Look-ups in named tables: a row name and a column name give one cell, copied from the table.

nizibav
          ral  tevok   nir
sideki   -223    545   333
gafer     443   -713   672
mol      -439   -314  -709
tuz        82   -686   282
mubibor   270   -656  -278
mul       602     88  -595
tabi     -749     70   511
veti     -380    674    85
mosu     -397    510   655
komiv     443    -18  -633
subo     -692    718   353
fezis     300    196  -160

What is the tevok of mul in nizibav? 88
What is the nir of mosu in nizibav? 655
What is the ral of gafer in nizibav? 443
What is the ral of subo in nizibav? -692
What is the tevok of fezis in nizibav? 196
What is the nir of fezis in nizibav? -160
What is the ral of sideki in nizibav? -223
What is the tevok of sideki in nizibav? 545
What is the nir of sideki in nizibav? 333
What is the tevok of veti in nizibav? 674
What is the tevok of subo in nizibav? 718
What is the tevok of komiv in nizibav? -18
What is the nir of gafer in nizibav? 672
What is the nir of komiv in nizibav? -633
What is the ral of mosu in nizibav? -397
What is the tevok of mubibor in nizibav? -656
Which row has the largest ral? mul

Table kep
         sofadi  gotezor  duf  kapoku  vem  fuzezul  liro  fud  lil
dizefi      222      225  159     220   64       64    62  226  220
fim         160      163  172     158  127      127   126  164  158
rumaf       136      142  209     134  151      151   150  142  134
laba        128      130  164     126  158      158   158  130  126
mapiris     152      148   92     153  131      132   133  148  152
guf          77       76  145      77  207      207   209   75   77
balar        65       65  169      65  220      220   221   65   65
meves       123      118  100     124  160      160   162  118  124
zarov       169      174  184     166  118      118   117  175  167
sute         70       70  155      70  214      214   216   70   70

lil of sute: 70
duf of mapiris: 92
fuzezul of meves: 160
duf of rumaf: 209
kapoku of zarov: 166
fuzezul of dizefi: 64
fuzezul of laba: 158
liro of sute: 216
liro of meves: 162
lil of balar: 65
kapoku of rumaf: 134
vem of sute: 214
vem of guf: 207
gotezor of laba: 130
sofadi of guf: 77
liro of guf: 209
duf of guf: 145

boke.csv
,mefimo,rul,komeruf,fav
pob,31797,67831,41532,31740
sako,33116,60915,55019,31510
puv,34025,77018,31760,20719
fim,46070,73220,45889,32108
robi,34324,64791,53583,34916
kosega,38245,67447,45490,25803

fav of kosega: 25803
fav of fim: 32108
rul of sako: 60915
mefimo of kosega: 38245
fav of pob: 31740
fav of sako: 31510
mefimo of pob: 31797
rul of pob: 67831
komeruf of robi: 53583
fav of robi: 34916
Row with the largest mefimo: fim

vidi =
,bozi,mepi,pilo,nog,lagi
zavomik,141,148,129,165,69
zos,98,110,179,111,181
gagatop,167,141,98,86,145
vak,166,70,119,124,193
resal,144,121,182,76,116
kasu,117,168,129,163,215
zaraki,143,152,75,166,155
seg,135,180,163,151,119
kemela,133,88,147,196,131
nupe,132,125,66,131,128
nofem,141,56,150,144,93
tasipes,128,144,153,124,144
fot,135,86,110,194,120

kasu, pilo => 129
resal, pilo => 182
vak, mepi => 70
vak, lagi => 193
resal, mepi => 121
gagatop, nog => 86
nofem, bozi => 141
kasu, nog => 163
seg, bozi => 135
tasipes, pilo => 153
kasu, lagi => 215
gagatop, pilo => 98
fot, mepi => 86
zos, bozi => 98
nupe, pilo => 66
Row with the largest mepi: seg

pog =
cols = gitoza, zufuno, luzimeg, resipab, guza, nasopo, bokup, gis, pemo
sot: [3.39, -1.31, 0.02, 3.98, 3.36, 0.03, -0.27, 2.59, 3.69]
lusemi: [5.06, -1.88, 6.01, 4.93, -3.39, 6.16, 6.12, -3.31, -1.72]
vitused: [-1.82, 4.35, -2.21, -1.69, 4.57, -2.24, -2.03, 5.16, 2.35]
rulusu: [-3.83, 5.12, -2.85, -2.76, 5.29, -2.88, -2.73, 5.69, 4.36]
gom: [2.75, 0.33, 3.49, 2.64, -0.69, 3.51, 3.49, -0.69, -0.25]
tob: [1.61, 0.83, 0.87, 1.74, 1.80, 0.76, 0.90, 2.03, 1.92]
geto: [1.65, 1.88, 5.95, 1.10, -3.35, 6.04, 6.01, -3.05, -3.22]
rati: [-6.19, 7.42, -4.26, -5.22, 6.61, -4.41, -4.13, 7.27, 4.56]
vus: [3.79, -0.47, 3.75, 3.39, -0.76, 3.75, 3.66, -0.90, -0.58]
fud: [7.00, -3.53, 6.54, 6.53, -3.46, 6.58, 6.44, -3.76, -1.75]

gom, nasopo: 3.51
lusemi, bokup: 6.12
gom, gis: -0.69
gom, gitoza: 2.75
tob, gitoza: 1.61
sot, bokup: -0.27
lusemi, nasopo: 6.16
tob, luzimeg: 0.87
fud, nasopo: 6.58
lusemi, gitoza: 5.06
rati, nasopo: -4.41
geto, guza: -3.35
fud, pemo: -1.75
tob, guza: 1.80
tob, bokup: 0.90
rulusu, guza: 5.29
Which row has the largest gis? rati

